Below are the code and all the weights of a small trained network. Each question names an input and a target symbol and asks about switching units off, where a switched-off unit gives its printed mean instead of its output.

import numpy as np


def w(rows, s, z=0):
    codes = np.array(rows[::2]) - 128.0
    scale = np.full(codes.shape[1], s)
    scale[-1] = z or s
    return codes * scale


def norm(h):
    return h / np.sqrt((h * h).mean(-1, keepdims=True) + 1e-5)


def softmax(a):
    e = np.exp(a - a.max(-1, keepdims=True))
    return e / e.sum(-1, keepdims=True)


def log_softmax(a):
    a = a - a.max(-1, keepdims=True)
    return a - np.log(np.exp(a).sum(-1, keepdims=True))


def net(x, mask):
    ids = ['Ξβδζημφ'.index(c) for c in x.split()]
    T = len(ids)
    res = E[ids] + P[:T]
    u = 0
    for l in range(2):
        r = norm(res)
        for j in range(3):
            rows = slice(2 * j, 2 * j + 2)
            q, k, v = (r @ M[l][rows].T for M in (Q, K, V))
            z = softmax(np.where(np.tri(T) > 0, q @ k.T / 2**0.5, -1e9)) @ v
            o = O[l][rows]
            res = res + np.where(mask[u + j], z, o[:, -1]) @ o[:, :-1]
        u += 3
    return log_softmax(norm(res)[-1] @ U[:, :-1].T + U[:, -1])


Q, K, V, O = {}, {}, {}, {}
E = w([
[164,113,108,3,140,124],'Ξ',
[202,158,83,174,197,175],'β',
[132,182,81,166,130,166],'δ',
[143,57,39,139,144,21],'ζ',
[169,160,77,65,127,194],'η',
[147,165,170,127,79,210],'μ',
[207,137,125,154,110,130],'φ',
],0.004)
P = w([
[116,7,72,254,27,203],'0',
[148,106,59,218,40,136],'1',
[171,143,83,178,67,121],'2',
[160,151,96,163,81,111],'3',
[147,143,119,159,88,121],'4',
[146,146,112,149,105,111],'5',
[140,146,124,143,118,106],'6',
[144,142,141,119,117,102],'7',
[131,132,136,112,123,103],'8',
[118,132,137,108,125,105],'9',
[110,134,145,96,140,104],'10',
[123,116,175,81,145,102],'11',
[143,124,169,95,135,99],'12',
[128,140,157,119,107,121],'13',
],0.002)
Q[0] = w([
[107,155,171,80,157,157],'L0H0',
[169,86,167,101,161,71],'L0H0',
[52,70,133,77,128,53],'L0H1',
[152,137,168,92,66,96],'L0H1',
[254,202,51,178,102,117],'L0H2',
[175,82,170,87,200,75],'L0H2',
],0.0069)
K[0] = w([
[136,154,69,207,98,90],'L0H0',
[68,135,88,109,74,172],'L0H0',
[179,122,52,207,79,99],'L0H1',
[129,91,70,61,175,50],'L0H1',
[136,117,150,130,254,124],'L0H2',
[157,189,120,209,85,181],'L0H2',
],0.0063)
V[0] = w([
[182,163,253,135,96,165],'L0H0',
[241,33,141,89,176,71],'L0H0',
[131,183,183,115,118,205],'L0H1',
[107,135,91,97,215,136],'L0H1',
[105,102,100,168,156,94],'L0H2',
[131,80,60,63,69,53],'L0H2',
],0.0037)
O[0] = w([
[99,96,213,83,91,48,121],'L0H0',
[105,214,217,112,250,104,20],'L0H0',
[186,132,110,99,52,30,227],'L0H1',
[100,132,24,98,157,160,7],'L0H1',
[180,95,111,151,126,124,130],'L0H2',
[251,10,154,57,166,67,152],'L0H2',
],0.003,0.0014)
Q[1] = w([
[87,84,140,70,140,143],'L1H0',
[146,88,59,86,158,91],'L1H0',
[255,190,117,97,39,139],'L1H1',
[149,167,144,173,154,174],'L1H1',
[105,32,109,166,144,29],'L1H2',
[84,136,168,173,177,82],'L1H2',
],0.0066)
K[1] = w([
[241,124,102,177,151,113],'L1H0',
[195,175,154,51,155,179],'L1H0',
[43,108,53,19,232,67],'L1H1',
[96,123,222,65,113,136],'L1H1',
[100,8,10,110,244,4],'L1H2',
[75,156,8,223,222,140],'L1H2',
],0.0047)
V[1] = w([
[143,139,83,129,109,34],'L1H0',
[109,74,158,152,75,253],'L1H0',
[100,107,168,139,76,205],'L1H1',
[157,113,164,12,114,197],'L1H1',
[179,83,113,197,146,181],'L1H2',
[102,162,199,70,109,254],'L1H2',
],0.0041)
O[1] = w([
[120,141,143,145,114,241,169],'L1H0',
[101,120,137,75,221,86,204],'L1H0',
[106,153,177,95,189,97,113],'L1H1',
[67,161,88,9,145,121,93],'L1H1',
[69,178,170,32,87,83,253],'L1H2',
[164,140,51,143,161,4,78],'L1H2',
],0.0038,0.0028)
U = w([
[117,108,111,71,203,142,81],'Ξ',
[67,182,81,203,166,120,119],'β',
[144,113,76,163,58,189,250],'δ',
[185,63,112,160,203,181,104],'ζ',
[109,147,79,54,143,135,54],'η',
[143,93,148,137,101,2,84],'μ',
[103,171,247,106,138,129,132],'φ',
],0.0065,0.0025)

Each question gives the input, a string of symbols that net reads in full, and the target symbol t.
The units are the heads (2 rows each of Q, K, V and O). Each row of codes is followed by its name. A weight is (code - 128) times the scale printed after its matrix; where a second scale follows, it is the last column's (O and U).
mask holds one flag per head, layer by layer. A switched-off head (its flag False) gives its mean, the last column of its rows in O, instead of its output. The means were averaged over made-up inputs and are rounded, as every weight is.
A unit's drop is (log p(t) with every unit on - log p(t) with that unit switched off) / (log p(t) with every unit on - log p(t) with every unit switched off).
The circuit of an input: a set's keep is (log p(t) with only the set's units on - log p(t) with every unit switched off) / (log p(t) with every unit on - log p(t) with every unit switched off). Starting from all 6 units, units are removed one at a time, each time the one whose removal leaves the highest keep (on an exact tie, the one counted first), for as long as the keep stays at least 0.8.
circuit, biggest first: the units of the circuit, biggest drop first
most important unit: the unit with the biggest drop
heads that matter: for each layer, one digit per head in row order, 1 if its drop is at least 0.15 and else 0, layers parted by /
drop of u: that unit's drop, to one decimal
input Ξ μ δ, target η: circuit, biggest first : (L1H1)
input δ μ δ β ζ φ δ δ φ δ Ξ Ξ μ, target η: heads that matter : 010 / 011
input ζ δ Ξ μ φ ζ δ δ δ δ β δ, target δ: heads that matter : 001 / 110
input Ξ δ δ, target η: circuit, biggest first : (L1H1; L0H2)
input μ μ δ φ Ξ φ ζ η β δ δ β, target δ: heads that matter : 110 / 100
input φ μ φ φ Ξ ζ β δ δ δ δ δ μ, target δ: circuit, biggest first : (L1H0; L0H0; L1H2; L1H1)
input δ δ δ φ Ξ δ φ δ δ Ξ, target δ: heads that matter : 101 / 100
input φ δ μ, target μ: heads that matter : 000 / 101
input δ φ φ ζ β δ η ζ μ η μ μ δ, target μ: heads that matter : 000 / 000
input δ δ φ δ δ φ δ δ δ φ ζ ζ δ, target ζ: heads that matter : 001 / 000
input β δ δ δ δ β ζ, target δ: heads that matter : 000 / 001
input δ ζ μ φ η δ Ξ δ μ β, target η: circuit, biggest first : (L1H1; L0H1)
input δ Ξ δ Ξ δ δ δ δ Ξ, target δ: heads that matter : 101 / 100
input δ δ μ μ β φ δ Ξ μ, target η: most important unit : L1H1
input φ δ φ δ, target φ: circuit, biggest first : (L1H2; L0H1; L1H1)
input Ξ μ Ξ δ δ ζ ζ δ β δ δ δ, target δ: heads that matter : 001 / 100
input δ δ φ φ μ μ, target μ: heads that matter : 000 / 001
input Ξ φ μ μ β β δ μ φ δ δ ζ φ, target δ: drop of L1H2 : 0.1
input Ξ ζ δ ζ, target ζ: drop of L0H1 : 0.3
input δ φ φ φ φ δ, target φ: drop of L1H1 : 0.0
input μ δ μ φ δ φ ζ, target δ: circuit, biggest first : (L1H2)
